Each row has a name. After each piece below comes the name of the row it's from, unless a question asks for something else. Each question is about the rows just above it. Places in a row count from 0.

-0.743	-1.723	-1.564	-1.246	-1.205	3.372	-1.289	-1.281	4.150	0.228	-1.051	4.150	-6.840	-1.696	-1.291	-6.167	-1.254	-2.261	-1.242	-3.721	2.419	-0.648	-0.740	-0.830	4.150	-5.159	-0.664	5.034	-0.800	8.248	-1.181	-0.035	-0.635	-1.528 = j_584
-1.039	-2.394	0.367	-1.617	-1.242	2.569	-1.014	-3.051	-3.326	-1.898	-1.368	-0.239	-5.224	-1.252	-1.528	-5.655	-0.007	-4.176	-0.220	-1.892	2.315	-0.869	-0.506	-0.711	4.171	-6.228	-1.043	6.136	-1.003	6.253	-0.765	-0.760	-0.988	-0.275 = j_265
-3.162	-6.328	-3.649	0.926	-4.157	5.037	-4.578	1.865	-0.166	-2.101	-0.211	-3.712	-5.471	-6.520	-3.750	-5.359	-3.347	0.218	-3.495	1.658	5.846	-3.329	-3.011	-3.302	5.719	-5.210	-2.944	6.419	-3.282	7.446	-4.239	-2.101	-2.908	-4.870 = j_481
-0.875	-0.626	-0.212	2.810	-0.570	1.323	-0.438	4.721	2.490	-1.267	-3.758	-1.162	3.137	0.164	-1.248	3.126	0.026	0.285	-0.177	3.806	-0.024	-0.427	-0.582	-0.744	1.680	5.841	-1.252	1.901	-0.743	2.728	-1.180	0.678	-1.226	-0.477 = j_943
1.897	4.624	2.403	1.128	2.953	-4.552	1.855	0.822	0.441	0.250	0.549	2.320	7.105	3.453	2.499	7.936	2.264	0.532	2.154	1.939	-4.345	2.672	2.303	2.175	-6.625	7.037	2.286	-8.156	1.494	-9.073	3.108	0.422	1.693	2.123 = j_601
1.374	3.449	1.626	0.820	2.312	-3.736	2.074	2.411	-1.075	-1.953	-0.403	1.837	6.593	2.921	2.077	6.861	2.099	0.764	1.553	1.921	-1.075	1.917	1.627	2.305	-4.490	6.024	3.742	-5.105	1.358	-5.775	1.440	0.431	0.822	2.661 = j_594
-1.516	-2.661	-1.942	-0.876	-1.142	3.183	-2.149	0.598	-2.140	-1.782	-2.398	-1.615	-6.362	-3.016	-2.169	-6.294	-1.488	-2.517	-1.400	1.270	4.911	-2.339	-1.191	-1.673	6.391	-5.128	-2.340	6.718	-1.979	7.544	-2.098	-0.431	-1.658	-2.888 = j_183
The rest of the row after 2.569	-1.014	-3.051	-3.326: -> -1.898	-1.368	-0.239	-5.224	-1.252	-1.528	-5.655	-0.007	-4.176	-0.220	-1.892	2.315	-0.869	-0.506	-0.711	4.171	-6.228	-1.043	6.136	-1.003	6.253	-0.765	-0.760	-0.988	-0.275
Repeated in j_584: -> 4.150

0.119	-1.114	2.328	3.280	6.859	-3.132 = j_135
-0.642	-1.210	2.523	3.427	6.619	-3.176 = j_746
-1.326	2.111	0.807	0.201	-2.710	-0.497 = j_211
0.655	-1.540	1.433	0.655	5.921	-1.870 = j_178
-0.355	1.261	1.407	1.304	1.057	-1.436 = j_426
5.920	-1.870	1.433	2.195	-0.180	-0.985 = j_762
0.981	-3.298	1.889	3.547	9.887	-2.970 = j_622
2.712	-2.575	-2.264	-1.554	1.980	1.792 = j_127
-1.326	2.111	0.807	0.201	-4.859	2.298 = j_843
0.630	0.333	2.637	-2.708	-4.565	2.637 = j_77
0.482	-0.092	1.319	1.556	3.528	-1.421 = j_513
q: 5.921	-1.870 -> j_178
Repeated in j_77: -> 2.637
Repeated in j_178: -> 0.655
The row with -1.114	2.328	3.280	6.859 is -> j_135

